Below are the code and all the weights of a small trained network. Each question names an input and a target symbol and asks about switching units off, where a switched-off unit gives its printed mean instead of its output.

import numpy as np


def w(rows, s, z=0):
    codes = np.array(rows[::2]) - 128.0
    scale = np.full(codes.shape[1], s)
    scale[-1] = z or s
    return codes * scale


def softmax(a):
    e = np.exp(a - a.max(-1, keepdims=True))
    return e / e.sum(-1, keepdims=True)


def log_softmax(a):
    a = a - a.max(-1, keepdims=True)
    return a - np.log(np.exp(a).sum(-1, keepdims=True))


def net(x, mask):
    ids = ['αβδεζηθμξστφψω'.index(c) for c in x.split()]
    T = len(ids)
    res = E[ids] + P[:T]
    u = 0
    for l in range(3):
        r = res
        for j in range(2):
            rows = slice(3 * j, 3 * j + 3)
            q, k, v = (r @ M[l][rows].T for M in (Q, K, V))
            z = softmax(np.where(np.tri(T) > 0, q @ k.T / 3**0.5, -1e9)) @ v
            o = O[l][rows]
            res = res + np.where(mask[u + j], z, o[:, -1]) @ o[:, :-1]
        u += 2
    return log_softmax(res[-1] @ U[:, :-1].T + U[:, -1])


Q, K, V, O = {}, {}, {}, {}
E = w([
[139,94,129],'α',
[151,101,166],'β',
[130,92,92],'δ',
[95,5,14],'ε',
[203,104,176],'ζ',
[119,102,128],'η',
[144,100,117],'θ',
[129,102,133],'μ',
[132,100,115],'ξ',
[153,88,110],'σ',
[78,180,147],'τ',
[165,100,89],'φ',
[44,184,136],'ψ',
[96,109,79],'ω',
],0.022)
P = w([
[116,108,138],'0',
[127,225,92],'1',
[87,146,247],'2',
[131,236,82],'3',
[77,124,254],'4',
[135,224,68],'5',
[77,111,247],'6',
[139,215,52],'7',
[72,102,245],'8',
[136,208,34],'9',
[75,94,237],'10',
[139,202,19],'11',
[79,93,236],'12',
[136,202,20],'13',
],0.0081)
Q[0] = w([
[118,93,164],'L0H1',
[117,161,77],'L0H1',
[110,7,120],'L0H1',
[147,181,147],'L0H2',
[138,139,151],'L0H2',
[144,145,104],'L0H2',
],0.017)
K[0] = w([
[165,177,144],'L0H1',
[88,173,96],'L0H1',
[249,101,142],'L0H1',
[130,152,119],'L0H2',
[151,99,200],'L0H2',
[193,138,136],'L0H2',
],0.017)
V[0] = w([
[119,81,128],'L0H1',
[230,69,137],'L0H1',
[77,116,102],'L0H1',
[9,159,123],'L0H2',
[156,108,186],'L0H2',
[161,167,165],'L0H2',
],0.015)
O[0] = w([
[97,163,182,172],'L0H1',
[4,183,85,254],'L0H1',
[180,125,154,88],'L0H1',
[200,95,168,55],'L0H2',
[12,148,118,175],'L0H2',
[140,184,174,67],'L0H2',
],0.011,0.0033)
Q[1] = w([
[160,150,92],'L1H1',
[95,1,102],'L1H1',
[175,177,201],'L1H1',
[120,117,99],'L1H2',
[178,195,48],'L1H2',
[140,219,110],'L1H2',
],0.009)
K[1] = w([
[189,137,160],'L1H1',
[68,34,26],'L1H1',
[134,155,174],'L1H1',
[117,195,7],'L1H2',
[151,43,84],'L1H2',
[164,255,80],'L1H2',
],0.007)
V[1] = w([
[152,113,70],'L1H1',
[176,186,98],'L1H1',
[254,122,94],'L1H1',
[191,166,254],'L1H2',
[57,108,150],'L1H2',
[113,178,169],'L1H2',
],0.01)
O[1] = w([
[114,64,255,154],'L1H1',
[206,159,88,76],'L1H1',
[90,123,93,33],'L1H1',
[103,126,172,1],'L1H2',
[157,102,218,201],'L1H2',
[130,64,60,123],'L1H2',
],0.0072,0.0095)
Q[2] = w([
[50,76,136],'L2H1',
[87,172,218],'L2H1',
[76,117,252],'L2H1',
[124,141,155],'L2H2',
[58,121,121],'L2H2',
[188,69,75],'L2H2',
],0.012)
K[2] = w([
[154,143,129],'L2H1',
[243,171,254],'L2H1',
[169,239,248],'L2H1',
[159,209,166],'L2H2',
[177,71,146],'L2H2',
[165,72,137],'L2H2',
],0.0096)
V[2] = w([
[160,150,130],'L2H1',
[161,133,148],'L2H1',
[8,129,65],'L2H1',
[119,203,159],'L2H2',
[90,128,103],'L2H2',
[114,94,159],'L2H2',
],0.013)
O[2] = w([
[84,68,127,65],'L2H1',
[2,148,123,117],'L2H1',
[118,191,221,140],'L2H1',
[132,63,97,110],'L2H2',
[65,67,20,210],'L2H2',
[54,78,199,255],'L2H2',
],0.0073,0.0026)
U = w([
[158,119,185,126],'α',
[77,193,226,73],'β',
[125,192,121,243],'δ',
[112,51,248,28],'ε',
[2,234,112,11],'ζ',
[124,155,154,160],'η',
[116,169,156,229],'θ',
[116,130,185,34],'μ',
[166,132,168,224],'ξ',
[141,234,67,255],'σ',
[134,103,121,186],'τ',
[86,205,115,126],'φ',
[145,86,91,100],'ψ',
[184,99,189,135],'ω',
],0.0099,0.008)

Each question gives the input, a string of symbols that net reads in full, and the target symbol t.
The units are the heads (3 rows each of Q, K, V and O). Each row of codes is followed by its name. A weight is (code - 128) times the scale printed after its matrix; where a second scale follows, it is the last column's (O and U).
mask holds one flag per head, layer by layer. A switched-off head (its flag False) gives its mean, the last column of its rows in O, instead of its output. The means were averaged over made-up inputs and are rounded, as every weight is.
A unit's drop is (log p(t) with every unit on - log p(t) with that unit switched off) / (log p(t) with every unit on - log p(t) with every unit switched off).
The circuit of an input: a set's keep is (log p(t) with only the set's units on - log p(t) with every unit switched off) / (log p(t) with every unit on - log p(t) with every unit switched off). Starting from all 6 units, units are removed one at a time, each time the one whose removal leaves the highest keep (on an exact tie, the one counted first), for as long as the keep stays at least 0.8.
circuit, biggest first: the units of the circuit, biggest drop first
unit that matters most: the unit with the biggest drop
which heads matter: for each layer, one digit per head in row order, 1 if its drop is at least 0.15 and else 0, layers parted by /
drop when u is switched off: that unit's drop, to one decimal
input β β ψ θ, target ω: circuit, biggest first -> (L0H1)
input ε θ ε ψ θ ψ β φ ξ ζ θ, target ψ: which heads matter -> 11 / 00 / 10
input ζ β σ β μ, target ζ: which heads matter -> 10 / 00 / 00
input ζ ξ β μ β ξ ε, target ε: which heads matter -> 01 / 11 / 00
input β ε β β ξ β ω ε ζ β β ζ ω, target ζ: which heads matter -> 10 / 00 / 01
input β ξ ψ ε θ ε β β α β ξ, target ε: which heads matter -> 01 / 11 / 01
input φ β η ε β ξ η, target ε: which heads matter -> 01 / 10 / 00
input ψ β φ θ β α ξ σ φ, target ψ: which heads matter -> 11 / 00 / 10
input ψ δ σ ω δ μ ξ θ θ, target ψ: which heads matter -> 11 / 00 / 10
input ξ β β β β ω ε θ β β β ξ α, target ε: circuit, biggest first -> (L1H1; L0H2)
input β φ φ ω θ τ η β τ β β, target τ: which heads matter -> 10 / 00 / 10
input θ σ β ε φ ψ α ξ φ θ β θ ω, target ψ: circuit, biggest first -> (L0H1; L2H1)
input α β θ φ ψ β β τ θ β μ, target τ: circuit, biggest first -> (L2H1; L0H1; L1H2)
input β β ξ τ β φ ε ψ ω δ ξ, target ψ: circuit, biggest first -> (L2H1; L0H1)
input β β β θ τ ω μ, target τ: circuit, biggest first -> (L0H1; L2H1)
input ψ φ β ε ζ δ β β η β θ θ φ, target ζ: which heads matter -> 10 / 10 / 11
input ξ ε ξ β ε, target ε: which heads matter -> 01 / 10 / 01
input β β β θ φ β β α θ θ ε ψ η, target ψ: circuit, biggest first -> (L2H1; L0H1)
input ζ β β β ψ, target ψ: which heads matter -> 10 / 01 / 10
input β β φ β β β μ ξ β, target β: unit that matters most -> L2H1
input ξ μ ψ β, target ω: unit that matters most -> L1H1
input ε θ ω α β θ α ζ ξ θ η, target ζ: drop when L0H1 is switched off -> 2.4
input θ ε β ω η β δ, target ε: drop when L0H2 is switched off -> 0.3
